Below are the code and all the weights of a small trained network. Each question names an input and a target symbol and asks about switching units off, where a switched-off unit gives its printed mean instead of its output.

import numpy as np


def w(rows, s, z=0):
    codes = np.array(rows[::2]) - 128.0
    scale = np.full(codes.shape[1], s)
    scale[-1] = z or s
    return codes * scale


def norm(h):
    return h / np.sqrt((h * h).mean(-1, keepdims=True) + 1e-5)


def f(y):
    return np.maximum(y, 0)


def softmax(a):
    e = np.exp(a - a.max(-1, keepdims=True))
    return e / e.sum(-1, keepdims=True)


def log_softmax(a):
    a = a - a.max(-1, keepdims=True)
    return a - np.log(np.exp(a).sum(-1, keepdims=True))


def net(x, mask):
    ids = ['αβγδεηλξτφψω'.index(c) for c in x.split()]
    T = len(ids)
    res = E[ids] + P[:T]
    u = 0
    for l in range(2):
        r = norm(res)
        for j in range(3):
            rows = slice(4 * j, 4 * j + 4)
            q, k, v = (r @ M[l][rows].T for M in (Q, K, V))
            z = softmax(np.where(np.tri(T) > 0, q @ k.T / 4**0.5, -1e9)) @ v
            o = O[l][rows]
            res = res + np.where(mask[u + j], z, o[:, -1]) @ o[:, :-1]
        u += 3
        y = f(norm(res) @ A[l][:, :-1].T + A[l][:, -1])
        res = res + np.where(mask[u : u + 12], y, B[l][:, -1]) @ B[l][:, :-1]
        u += 12
    return log_softmax(norm(res)[-1] @ U[:, :-1].T + U[:, -1])


Q, K, V, O, A, B = {}, {}, {}, {}, {}, {}
E = w([
[123,95,143],'α',
[58,120,76],'β',
[186,160,148],'γ',
[66,34,140],'δ',
[233,100,211],'ε',
[252,159,132],'η',
[167,123,136],'λ',
[110,134,113],'ξ',
[98,102,121],'τ',
[135,122,136],'φ',
[138,87,76],'ψ',
[120,102,145],'ω',
],0.037)
P = w([
[115,244,139],'0',
[152,99,108],'1',
[152,99,104],'2',
[150,102,104],'3',
[150,101,104],'4',
[148,104,104],'5',
[149,105,104],'6',
[148,107,104],'7',
[148,106,102],'8',
[148,106,102],'9',
[149,104,101],'10',
[149,108,102],'11',
[149,108,101],'12',
],0.011)
Q[0] = w([
[110,118,70],'L0H1',
[127,92,127],'L0H1',
[170,117,126],'L0H1',
[172,136,186],'L0H1',
[196,125,149],'L0H2',
[70,197,150],'L0H2',
[227,102,74],'L0H2',
[190,120,164],'L0H2',
[84,117,112],'L0H3',
[146,111,121],'L0H3',
[86,121,164],'L0H3',
[3,22,155],'L0H3',
],0.02)
K[0] = w([
[99,168,120],'L0H1',
[147,166,196],'L0H1',
[183,137,21],'L0H1',
[198,100,96],'L0H1',
[148,28,122],'L0H2',
[107,144,175],'L0H2',
[177,99,46],'L0H2',
[167,10,80],'L0H2',
[42,129,140],'L0H3',
[171,197,108],'L0H3',
[31,168,124],'L0H3',
[73,231,223],'L0H3',
],0.013)
V[0] = w([
[141,191,86],'L0H1',
[2,126,160],'L0H1',
[113,96,111],'L0H1',
[119,138,127],'L0H1',
[205,148,201],'L0H2',
[119,147,124],'L0H2',
[111,127,104],'L0H2',
[102,97,174],'L0H2',
[68,65,126],'L0H3',
[142,170,12],'L0H3',
[185,140,61],'L0H3',
[121,127,126],'L0H3',
],0.0084)
O[0] = w([
[161,165,110,60],'L0H1',
[210,104,78,2],'L0H1',
[53,155,177,127],'L0H1',
[178,162,131,108],'L0H1',
[135,55,31,164],'L0H2',
[96,106,115,84],'L0H2',
[133,121,111,112],'L0H2',
[160,12,86,173],'L0H2',
[86,128,204,61],'L0H3',
[15,60,198,13],'L0H3',
[222,207,253,103],'L0H3',
[126,104,142,119],'L0H3',
],0.0033,0.0034)
A[0] = w([
[144,99,116,76],'L0N1',
[110,152,192,53],'L0N2',
[2,66,132,97],'L0N3',
[116,123,191,168],'L0N4',
[170,74,69,99],'L0N5',
[217,137,103,92],'L0N6',
[191,105,219,1],'L0N7',
[68,120,132,173],'L0N8',
[143,170,232,49],'L0N9',
[29,158,98,133],'L0N10',
[89,108,87,101],'L0N11',
[183,218,126,125],'L0N12',
],0.011,0.005)
B[0] = w([
[78,139,109,160],'L0N1',
[180,18,78,132],'L0N2',
[168,83,104,244],'L0N3',
[174,133,101,186],'L0N4',
[128,201,148,254],'L0N5',
[85,101,196,203],'L0N6',
[138,81,97,198],'L0N7',
[147,18,98,181],'L0N8',
[200,122,62,157],'L0N9',
[224,60,48,159],'L0N10',
[154,130,93,175],'L0N11',
[2,68,199,174],'L0N12',
],0.0058,0.0052)
Q[1] = w([
[140,148,41],'L1H1',
[58,134,68],'L1H1',
[117,92,133],'L1H1',
[127,140,248],'L1H1',
[246,119,188],'L1H2',
[38,137,66],'L1H2',
[107,122,117],'L1H2',
[180,148,123],'L1H2',
[140,64,219],'L1H3',
[55,118,114],'L1H3',
[52,74,108],'L1H3',
[21,66,76],'L1H3',
],0.017)
K[1] = w([
[35,100,30],'L1H1',
[48,130,129],'L1H1',
[71,101,174],'L1H1',
[190,169,249],'L1H1',
[200,43,231],'L1H2',
[38,154,63],'L1H2',
[118,95,30],'L1H2',
[199,70,140],'L1H2',
[120,198,223],'L1H3',
[64,174,34],'L1H3',
[37,226,65],'L1H3',
[5,186,94],'L1H3',
],0.011)
V[1] = w([
[127,128,129],'L1H1',
[231,142,121],'L1H1',
[123,137,62],'L1H1',
[180,223,70],'L1H1',
[34,126,171],'L1H2',
[75,130,17],'L1H2',
[121,2,172],'L1H2',
[154,150,114],'L1H2',
[164,99,117],'L1H3',
[136,112,148],'L1H3',
[249,60,193],'L1H3',
[87,5,130],'L1H3',
],0.0085)
O[1] = w([
[128,128,128,127],'L1H1',
[130,168,137,211],'L1H1',
[144,60,125,125],'L1H1',
[103,76,86,87],'L1H1',
[117,48,165,40],'L1H2',
[140,62,104,50],'L1H2',
[82,178,110,254],'L1H2',
[126,154,127,131],'L1H2',
[141,88,100,153],'L1H3',
[119,114,112,136],'L1H3',
[153,2,158,223],'L1H3',
[193,120,57,96],'L1H3',
],0.0062,0.0055)
A[1] = w([
[54,124,181,125],'L1N1',
[160,171,184,1],'L1N2',
[153,141,47,37],'L1N3',
[96,131,60,168],'L1N4',
[119,65,128,65],'L1N5',
[179,110,165,64],'L1N6',
[187,144,143,69],'L1N7',
[10,119,115,98],'L1N8',
[170,131,64,157],'L1N9',
[177,155,160,124],'L1N10',
[43,97,130,84],'L1N11',
[203,214,103,192],'L1N12',
],0.014,0.0052)
B[1] = w([
[108,102,75,215],'L1N1',
[101,112,82,158],'L1N2',
[245,151,148,186],'L1N3',
[109,103,196,253],'L1N4',
[98,249,129,204],'L1N5',
[145,149,57,221],'L1N6',
[8,149,104,178],'L1N7',
[191,102,38,241],'L1N8',
[140,104,171,236],'L1N9',
[41,85,176,198],'L1N10',
[104,173,194,209],'L1N11',
[160,254,111,220],'L1N12',
],0.0092,0.0047)
U = w([
[139,96,129,152],'α',
[122,117,1,9],'β',
[102,172,196,174],'γ',
[85,56,128,123],'δ',
[170,115,225,104],'ε',
[179,222,150,123],'η',
[80,87,221,103],'λ',
[215,148,84,88],'ξ',
[131,113,138,158],'τ',
[93,122,127,254],'φ',
[150,206,55,64],'ψ',
[83,189,92,178],'ω',
],0.028,0.0098)

Each question gives the input, a string of symbols that net reads in full, and the target symbol t.
The units are the heads (4 rows each of Q, K, V and O) and the neurons (one row each of A and B). Each row of codes is followed by its name. A weight is (code - 128) times the scale printed after its matrix; where a second scale follows, it is the last column's (O, A, B and U).
mask holds one flag per unit, layer by layer, with each layer's heads first. A switched-off unit (its flag False) gives its mean, the last column of its rows in O or B, instead of its output. The means were averaged over made-up inputs and are rounded, as every weight is.
A unit's drop is (log p(t) with every unit on - log p(t) with that unit switched off) / (log p(t) with every unit on - log p(t) with every unit switched off).
The circuit of an input: a set's keep is (log p(t) with only the set's units on - log p(t) with every unit switched off) / (log p(t) with every unit on - log p(t) with every unit switched off). Starting from the 12 units with the biggest drops (on a tie, the unit counted first), units are removed one at a time, each time the one whose removal leaves the highest keep (on an exact tie, the one counted first), for as long as the keep stays at least 0.8.
circuit, biggest first: the units of the circuit, biggest drop first
k most important neurons: the k neurons with the biggest drops, biggest first
top k neurons in layer l: the k neurons of layer l with the biggest drops, biggest first
which heads matter: for each layer, one digit per head in row order, 1 if its drop is at least 0.15 and else 0, layers parted by /
input ω φ λ τ φ ω η λ δ ω, target β: 2 most important neurons => [L0N5, L1N8]
input φ τ δ ω ω, target η: circuit, biggest first => [L0N12, L1H3]
input λ ψ α ω α α ξ ω ω ω ω, target ω: circuit, biggest first => [L1N5]
input η φ α λ ξ φ ω, target λ: circuit, biggest first => [L1N12, L1N5, L0H3]
input η τ ω ω η ω ω ω γ η ω α, target λ: circuit, biggest first => [L1H3, L1N8, L1N5]
input ε η ω φ η ω ψ ω, target ξ: which heads matter => 001 / 011
input ξ α ω φ φ ω ω, target ψ: circuit, biggest first => [L1H3, L1N8]
input α φ λ ξ ω ε α ε γ, target γ: 3 most important neurons => [L0N12, L1N10, L0N6]
input β δ ψ η ξ α δ ω η τ ω, target γ: 3 most important neurons => [L1N8, L0N3, L1N5]
input λ ω ε δ α ξ δ δ λ γ δ η α, target ω: which heads matter => 100 / 010
input η τ α, target λ: 3 most important neurons => [L1N8, L1N12, L1N5]
input ω ω η τ δ ω δ ω ω α, target β: 2 most important neurons => [L0N10, L0N3]
input α ξ φ ω ω ω φ α φ γ α, target ε: 3 most important neurons => [L1N4, L0N5, L1N3]
input φ β δ ε α φ, target φ: top 3 neurons in layer 0 => [L0N5, L0N12, L0N6]
input β ω α φ η δ β ω φ, target ω: which heads matter => 101 / 110
input ε ε α α, target ξ: 2 most important neurons => [L1N4, L1N10]
input α ω ω β φ β ω ω ω φ ω ω α, target ε: 2 most important neurons => [L0N5, L1N4]
input λ φ λ ω ω, target ω: most important neuron => [L0N12]
input η ω ω ω, target λ: 2 most important neurons => [L1N12, L1N8]
input ω ψ δ ξ ε ω β α, target β: 4 most important neurons => [L0N3, L0N10, L0N5, L1N8]
input ξ η τ α ω, target ψ: which heads matter => 110 / 001
input β ε ω ω τ α, target γ: 2 most important neurons => [L0N8, L0N3]
input γ α φ α ξ φ ψ ε ω, target φ: 4 most important neurons => [L1N1, L1N12, L1N11, L1N4]
input β ξ φ ε ε ω ψ α α, target γ: top 3 neurons in layer 0 => [L0N3, L0N8, L0N10]
input ξ ω η ω ω ω ω α, target ψ: which heads matter => 110 / 101
